Facts:
befo	fastol	trefas; befo	fastol	naken; befo	fastol	pivi
brarur	fastol	druzora; bregum	fastol	klozem; bregum	fastol	deden
brestar	fastol	pemek; brovik	fastol	skisil; budu	fastol	dova
diplal	fastol	grudrok; dodagrar	fastol	viplas; dodagrar	fastol	nosates
dova	fastol	grezom; dova	fastol	budu; drosker	fastol	pitim
drosker	fastol	boskes; fava	fastol	bredril; foro	fastol	vetram
grezom	fastol	budu; grogrul	fastol	stuskil; grolus	fastol	trezal
grudrok	fastol	mutom; kavumon	fastol	metripin; kekin	fastol	grevenek
kidri	fastol	klosteple; klozem	fastol	deden; kogi	fastol	trezal
kubuk	fastol	naken; lasir	fastol	plivak; lemu	fastol	briskuple
mago	fastol	vebrum; matra	fastol	mago; mevan	fastol	mudol
mudol	fastol	vatas; muduk	fastol	zalafo; mugrukluk	fastol	zapluklol
muklen	fastol	kekin; mustem	fastol	mutom; nidras	fastol	diplal
nosates	fastol	dodagrar; nosates	fastol	stusom; nuvas	fastol	plusker
pedrim	fastol	vatas; pedrim	fastol	neples; pemek	fastol	brestar
pitim	fastol	kostas; pivi	fastol	tufodres; plefleplon	fastol	mevan
plefleplon	fastol	vatas; plefleplon	fastol	neples; plefleplon	fastol	pedrim
potri	fastol	befo; potri	fastol	tregrom; potri	fastol	tufodres
potri	fastol	fladrin; redrak	fastol	perek; redrin	fastol	fugir
rozar	fastol	brotrem; skanuk	fastol	zalafo; sono	fastol	redrak
sostas	fastol	muduk; sovis	fastol	redrak; statrar	fastol	zitrifel
statrar	fastol	stegotro; stisko	fastol	trumuklo; stuskil	fastol	trados
stuskil	fastol	plizilar; sugem	fastol	vatas; tibrastel	fastol	dodagrar
tiskodir	fastol	statrar; tiskodir	fastol	stegotro; togus	fastol	mugrukluk
tregrom	fastol	kubuk; trezal	fastol	gufu; trikli	fastol	stuskil
trikli	fastol	dostaklum; trire	fastol	pluti; trodon	fastol	klifa
trodon	fastol	tiskodir; trumuklo	fastol	sono; trumuklo	fastol	stisko
vatas	fastol	sugem; vebrum	fastol	zogril; vebrum	fastol	treflik
veskim	fastol	klosteple; vuga	fastol	lasir; vuga	fastol	fotos
zadu	fastol	grogrul; zalafo	fastol	trados; zefusti	fastol	gratrim
zete	fastol	duvatu; zitrifel	fastol	grefem; zogril	fastol	rozar
zogril	fastol	mido; befo	rere	flaskisor; bivik	rere	redrin
bregum	rere	mutom; briskuple	rere	stusir; brofik	rere	naken
broska	rere	vuga; brotrem	rere	pedrim; buplol	rere	tiskodir
dostaklum	rere	drodi; drodi	rere	klozem; druklom	rere	fotes
fladrin	rere	matra; flaskisor	rere	togus; flepun	rere	druklom
fotes	rere	befo; fustir	rere	zisiflas; futror	rere	diplal
gaskozo	rere	pitim; gedrul	rere	stozos; grefem	rere	noga
grezom	rere	gokufil; grolus	rere	dostaklum; guskik	rere	klifa
kidri	rere	plakler; klifa	rere	trados; kliflil	rere	potri
klozem	rere	plekol; lemu	rere	futror; liti	rere	zete
lutur	rere	kefli; matra	rere	kidri; migre	rere	bivik
mivese	rere	kliflil; mugrukluk	rere	brotrem; muklen	rere	plivak
mutom	rere	trire; mutran	rere	kekin; naken	rere	mutran
nidras	rere	broska; pedrim	rere	fustir; pitim	rere	liti
plakler	rere	zogril; plekol	rere	tregrom; plivak	rere	neples
plizilar	rere	stola; potri	rere	fladrin; rozar	rere	guskik
saka	rere	boskes; skanuk	rere	buplol; stegotro	rere	grolus
stola	rere	vetram; stozos	rere	stusom; stusir	rere	lutur
stuskil	rere	trustal; tiskodir	rere	plizilar; togus	rere	migre
trados	rere	saka; tregrom	rere	mivese; trire	rere	lemu
trustal	rere	flepun; vebrum	rere	grefem; vuga	rere	stegotro
zete	rere	skanuk; zisiflas	rere	grezom; zogril	rere	dova

Known rows:
[  5   4   7  11   1 -24  -4  -9   1  17  -7  -5  -2  -1  -7   1  -4 -24
  -4  11 -13  -9 -20  -8  -2   3 -16   0 -23   6 -17 -21 -11  -1   6  -5
   1  -4  16   8   1  -1] -> nosates
[  4  12   6  11   2 -24  -1  -9   3  17  -4   1  -1   5  -2   1   0 -21
  -9  14 -14  -3  -3  -6  -6   4 -16   6 -18   6 -12 -22   7  -1   8  -9
   1  -6  18   7  -2   0] -> veskim
[ 23   4   4  17   2 -20 -13 -11   1  17  -7  16  -2  23   4   0  16 -24
   8   4 -14 -10  -9  -2   5  -2 -16   8 -25   3 -26  -4 -10   0   8   6
  -1 -13  31   8   5  11] -> pitim
[ 11  13  14  34   2 -26   5  29   4  17  -9  32  12  -8  -7  25  -6  -5
   6   6 -13  -5   6  -8  -2   0 -15  -5 -26  22 -26 -11 -11   9   6 -10
  15  -7  24   6  -5  20] -> matra
[  4   7   6  12   1 -24   5  -9   2  17  -6  -5  -3   1  -6   2  -4 -24
  -6  11 -13  -1 -20  -9  -6   2 -16   3 -24   9 -16 -22   2  -1  10  -9
   2   1  16   8   5  -2] -> plefleplon
[  4   3   8  12   1 -24  -8  -9   1  17  -3   5  -2  -7  -7   1  -5 -17
  -9   6 -14  -9 -20 -13  -7   1 -15  -1 -22   9 -21 -22  -5  -1  13  -9
   0  -6  15   7   6   0] -> redrak
[  3  12  28  10   3 -24 -14  -9   2  18   1  -6   5  -1   5   0   5 -22
  -7  37 -14  -9   3 -12  -8   3  -6   1 -24   8 -25 -21  -9   2   6  -5
  -1 -11  15   7 -10   4] -> brovik
[  5   4  14  16   1 -24  -3  -9   3  17  -7   9  -3  -7   0   0  -4 -21
  -5  10 -14  -1 -19 -12  -7   0 -15  10 -25   8 -14 -22   2  -1  13 -10
   1   0  17   8   6   2] -> kogi
[  7   4   5  13   1 -24   2  -9   1  17  -7  -5  -2  -1  -7   1  -5 -24
  -7   9 -13  -8 -20  -9  -4   2 -15   2 -24   6 -16 -22  -8  -1   8  -8
   2  -3  15   8   3  -2] -> sugem
[ 15   1   4  14   1 -22  -8   2   9  18 -11  -6   9  -4   7  10   0 -24
   9  19  -7   0 -21 -13   3   0  34  21   3  22 -27 -13   3  -2   6  -6
   0  -3  14  31   1  -3] -> guskik
[  6   4   7  11   2 -24  -8  -9   2  17  -7  -1  -2  -5  -7   1  -4 -22
  -7   9 -14  -9 -19 -11  -4   1 -15   2 -22   5 -15 -22  -8   0   7  -6
   1  -7  16   7  -1   1] -> klinel
[  5  13  17  11   2 -26 -14 -10   0  17  -8  -6   4  -7  -7   0  -4 -14
  -7  15 -14 -10 -20  -9  -7   5 -16   4 -18   3   0 -23 -11  -1   6   4
   3  -9  19  11  11  12] -> briskuple
[ 14   8   4  11   1 -23  -7 -10   1  17  -3  13  -2  13   6   0   6 -24
  -8   5 -14 -10 -15 -10   3  -1 -15   7 -25   3 -26  -6  -7   0  17   4
  -1 -13  22   7   3   7] -> gaskozo
[  6   4   6  11   2 -24  -8  -9   2  17  -7  -1  -2  -6  -7   1  -4 -22
  -8   9 -14  -8 -20 -11  -4   1 -15   2 -22   5 -15 -22  -8  -1   7  -6
   1  -6  16   8  -1   1] -> skoflom
[  4  18  15  10   2 -26  -5  -9   1  17  -8  -6  -1  -7  -7   0  -4 -13
  -9  13 -14  -9 -19 -10  -7   8 -16   3 -21   4   0 -23  -1  -1   7   0
   4  -5  19  11  16  12] -> lutur
[ 10   4   5  11   1 -24  -8  -9   2  17  -8   2   3  -7  -7  -1  -5 -17
 -10  10 -14 -10 -20 -12  -5   4 -15  10 -15   4  -6 -23 -11  -1   7  -2
   5 -12  15   7  -1   5] -> grefem
[  8   3   6  11   1 -24 -10  -9   1  17  -8  -5   0  -6  -7   1  -4 -24
  -7   9 -14 -10 -21 -12  -2   1 -15  -1 -23   4 -19 -22 -12  -1   6  -2
   0  -9  15   7  -1  -1] -> tufodres

Rows:
No name comes twice in this set of rows, the named rows included.
[  4   4  23  10   1 -23 -15  -9   2  18  -7  -5  12  -6  -2   0  -3 -23
  -9  34 -15 -11 -10 -12  -7   3  -8   0 -24   4 -24 -21 -13   0   5   3
  -1 -14  14   7 -13   4] -> skisil
[  4  25   3  10   2 -24   0  -9   1  16  16   8  -4  19  24   0  17 -25
 -11   4 -15 -10 -14 -10  13  -2  -4   0 -26   4 -28  11  -1   9  27  16
  -1 -13  19   8  -3  10] -> zete
[ 10   4  14  16   2 -24 -13  -9   2  18  -7   0  -2   3  -7   1   5 -20
   9  10 -13   0  -9  -4  -6   0 -16   4 -23   5  -9 -22  -1  -1   6  -9
   3  -1  25  10   2   3] -> drosker

The same objects again, as new rows of numbers:
Known rows:
[  9  -3   2  -1  32   2  -3  12  -7 -10  -1   3  -4   4  -1  -8   3  17
 -11   7  12   4 -13  -4   8   9  -3  -3   5  -6   5  -5 -13   5   6   0
   1] -> fava
[ 0 -1 -1  2  3 -1  0 -1  0  0  0  4  0  0  0  0  1 -3 -1 -1  0 -1  0  1
  0  1 -2  0  1  0  0  0 -3  3  2  2 -2] -> klegir
[-19   2 -14   8 -35 -14  -5 -19   0   1   9  11  -8  -8  -6  12 -10 -18
   2 -12  -2 -11  13   1   1 -18   0  11  13  11   1  -2  16 -13   3   8
 -22] -> skisil
[ -5   0   3   2   2  -2   8   0   7   4  -6   2   0   3   0  -1   0 -11
   6  -3  -6   4   2   3  -2   3  -5   1   0  -2   4  -3  -3   6   4   2
   5] -> pivi
[ 32  -4  -8  -2  26 -17  -5  27 -25  15  -1  -3  -2  -6   5  -2 -20   9
 -29  12   4  16   7  -2 -10  11  19  12  -8 -23 -47   0   4  18   1   1
  11] -> lemu
[ -1   5  14  22  -3   6   7   6  21  11   0  10  -8  17   8 -21  -2 -24
  -7   2   0   5  -3  31  19  11  20 -11   3   3   4   2 -11   6  13  21
  11] -> muklen
[  0  -1  -7   2  -5 -14 -19  12  -5 -12  20  -4 -17  -3  -1  -3   4  -7
 -25  -1  29   0  13   6  27  -4   8  12   5   0   1  -2 -12  -6  11  10
 -20] -> drosker
[-15  -7  -9  -9  25 -15  18  15  -3 -10 -12  -3   1 -10 -11  -4  -9   1
  13 -11  -6  14  15  -8 -12  11 -20   5  10  -1  23 -14  -1   6   9 -18
  14] -> druzora
[  8   0   3  -1   0   6  -8 -14  -2   2  -1   5   7   0   2   7  10   1
  -2   0  -3 -10  -4  -4  -4   0  -2  -6  -9  -3 -15  11  -1   0 -10   6
 -11] -> statrar
[-13  -3  -3  -5 -13  26  -4  -7  18   3 -11 -21   5 -19   7  13  -9 -13
  13  -8 -14   7   9 -11  -7   3  21  -8  -3 -11  25  -5   9 -21   5 -22
  27] -> fladrin
[ -1  12  14   6  -6 -14  14  10   8   6   0 -20  -8 -10 -11   1  12  26
   6  10  -4   5 -16  -8  14  -6  -2  -5  -6  20 -16  16  11  -2  13  -8
  -7] -> migre
[ 15  -1   6   3   3  11 -11  -7  -5   2   5   8   1   7   6   3  11   7
 -10   9   3  -9 -17  -1   1  -2   3  -4  -7  -4 -14   8  -7   5  -2   9
 -11] -> trodon
[ -4  -6 -20 -26   3  -3   9 -12  25   6  26  20  12 -11 -10  -2  -1   6
  15  -1  -1   9  21   0  -8  -5  32  -9   4  24   5 -10   4  18 -23   3
  -8] -> trados
[ -2   4   6  -3   9   1   1  -6   6   1 -12  -4  -6   4   2  11   6  -7
  11   2  -2   3 -15 -12   3  -5 -21  13   3 -14   7 -12  -8   7   5   2
  -5] -> sono
[  9   2   6 -14 -26   8   1   9  -5 -13   1   2  -8   1  12 -10   4   1
   8 -10   2   3 -12  -6  -2  -8  17  -6   4 -19  10  -5  21 -22  -7 -15
  17] -> drodi
[ 12   3  11   7  14  13  -1  -2   5   5  -4   6  -1  13   7  -4   6   4
  -3  10   0  -2 -23   3   5   4   2  -6  -2  -6  -4   0 -11   8   2  11
   2] -> zefusti
[  8   9 -13  -2  13 -24  -2  -2  -8  19 -18  -6  -1 -13  -3  11 -26  -7
  -5  -3  -5  11  17 -12  -5   3   7  15   3 -25 -40  -5  17   0 -10   9
   4] -> mutom

Rows:
No name comes twice in this set of rows, the named rows included.
[ -9   3  11  22  -3   3   9  -3  24   9  -8  11  -2  10   4 -16   0 -36
  -1 -11  -8   1  10  28  14  15  12 -15   1   3   6   7 -10   1  12  18
   8] -> kekin
[ 11   4   8 -15 -25  -3   6  11  -9 -14   0  10  -9   7   9 -15   7   1
   9 -13   3   2 -12  -2  -2  -7   8  -4   5 -18   3  -4  21 -17 -11  -9
  11] -> broska
[ -4  -1  -8  16 -29  -5 -10  -4  -6  -1  22  17 -18   6   2   5  -8  -7
 -14   6  10 -10 -12   8  11 -22   9  15  17  11   3  -9   5  -5  18  13
 -24] -> brovik
[  5  -2  -2 -17 -33  -2   7   8 -13 -16   2  10   1  -7   5 -13  -1   3
  10 -21  -5   0   5  -3 -15  -5  19 -14   4  -9   6   3  33 -26 -15 -21
  18] -> dostaklum
[ 13   7   8 -22 -33   3  -1  -9  -8 -11  -7   7   4  -1   9  -4  15  -1
  17 -20  -6  -6  -5 -11 -11  -8   7 -13  -6 -22 -10  10  29 -25 -30 -10
   7] -> stegotro
[-15  10   6  12 -11  -3  12  -8  27  14 -11   0   4   4  -1 -12  -7 -32
  10 -12 -10   6  22  24   9  13  13 -14  -1   5   0   8   2  -4  -4  15
  16] -> grevenek
[  9  -8  -1  -6  -6   0  -8  -2 -11   0   7   2   2  -3   4  12  12  -2
  -5   2  -2  -5  -2  -8 -10  -6 -10   7 -12  -4 -10   6  -5   9  -1  -4
 -14] -> budu
[  5 -14  -5  -6 -10  33 -24  -5   0   2   8 -20   5 -19  12  27   3   0
  -9   7  -5  -4  -4 -20 -10  -6  18   2 -14 -10  11   1  -4  -8  11 -22
   3] -> dova
[  0   0  -1  -3  -1   2  -6 -22   0   2  -9   8  12  -7  -2  11  11  -9
   6 -11 -10 -12  10  -6  -9   3  -9  -9 -10  -4 -14  16   2  -3 -15   5
 -12] -> grefem
[  5   3   9   1  12   5  -2   1   2   0  -5  -1 -12  11   6   7   7  -1
   2  11   4   3 -27 -10   8  -7 -17  15   4 -14   8 -16 -14  11  12   5
  -6] -> sovis
[-13   2 -25 -32  -6 -18  -9 -12  32  -2  31   0  -2 -20 -13   4   5 -11
   5  -9  23  12  40  -3  23  -9  29   7   5  14   7 -13  -6   4 -21  13
 -26] -> boskes
[ 27  -2   7 -14 -11   9   2  12 -26 -19   5  23  -4  10  11 -18   7  30
   0  -3   3  -5 -33  -8 -13  -8  13 -14   6 -15  -3  -1  24 -15 -13 -14
  11] -> vuga
[-13  -3   2   3   3  -6   9  -8   9   0 -16   8   5  -4  -3   2   4 -27
  12 -18 -15  -1  15   2  -7   9 -16  -4  -1  -3   8   4  -3   3   5  -1
  -1] -> naken
[  7   0   5 -11 -22  15  -4   7  -1 -10   1  -4  -6  -4  12  -4   1   1
   5  -7   1   3 -11  -8  -1  -6  22  -7   3 -17  14  -6  16 -22  -2 -17
  19] -> plekol

The same objects again, as new rows of numbers:
Known rows:
[-2 -2 -3  7  2  4  3 -3 -1  0  6 -1  4  1] -> brarur
[ -5  -9   4 -20  19  15  19  -8 -16  -4  -9 -30 -27   7] -> kidri
[-14   8  16  15 -13  24  14  17   0  12  14 -10 -10   7] -> pitim
[-1 -1 -3  7  3  4  3 -3 -1 -1  5 -1  4  0] -> kavumon
[ -8   2  -4   2  15  18 -13  -1   6  11   8   4   8  13] -> plefleplon
[ 2  0  0 11  1  5  5 -7  1  0  3 -9 10  5] -> sostas
[ -7   2 -10  11  -1   1  -3  -5 -10  -7  22  -5  -4   1] -> grudrok
[-5  0 -7 11  0  2 -1 -4 -7 -6 17 -4 -1  1] -> kubuk
[14 -6 -7  7  8  4 19  2 -4 16  8  6  5 -4] -> sovis
[-1 -2 -3  7  3  3  3 -3 -1 -1  5 -1  4  1] -> brovik
[ 23  -9 -10   7  11   4  28   5  -6  26  11  11   6  -7] -> trumuklo
[-14   5  -4  -3  27  31 -27   0  12  21  10   8  11  23] -> vatas
[18 -8 -8  7 10  4 23  3 -4 21 11  8  5 -6] -> stisko
[-12   3  -4   0  23  26 -21  -1   9  17  10   7  11  20] -> mudol
[-4 -2 -5 12  1  5  2 -5 -5 -3 14 -3  2  1] -> mago
[-22 -19  28  -1  10  11   8  -3   8 -12  17   0  26 -29] -> dodagrar
[ -1   1  -3   0  -1 -11  -4   3   3  -1  -6   1  -2  -5] -> treflik

Rows:
No name comes twice in this set of rows, the named rows included.
[  2  -8   5 -32  16   4  10   2 -12  -7 -19 -26 -33   3] -> fladrin
[ 12   6   8  17  -1   6   7 -14   8   1  -4 -28  23  13] -> muduk
[-3  1 -6  0  7 -9 -8  3  8  3 -9  2  0 -2] -> neples
[ 31 -10   5  -3   0  19 -14  17  -9 -31  25   0   2  12] -> grolus
[ -8   3 -11  12  -1  -1  -5  -5 -11  -8  25  -7  -5   1] -> statrar
[ -7  15  26  21 -18  29  19  14   7  17   6 -31   1  17] -> skanuk
[  9  -8   8 -30  12   6   5   7 -11 -13 -15 -21 -28   6] -> kliflil
[ -4  -9   4 -21  19  18  19  -7 -17  -7  -5 -30 -28   8] -> matra
[ -6  -6   3 -28  16   0  14  -3 -10  -1 -23 -26 -31   1] -> plakler
[-6  1 -4  5 10 13 -6 -3  2  6  8  2  6  8] -> mevan
[22 -9 -9  6 10  3 26  5 -4 25  8 10  5 -7] -> redrak
[-3  0 -5  9  1  2  1 -3 -3 -3 10 -3  2  1] -> trodon
[ -9  -7   1 -14  17  14  19  -9 -16  -3  -3 -27 -27   5] -> zogril
[-3 -2 -8 16  4  0  1 -4 -3 -5 13 -3  2 -1] -> vebrum

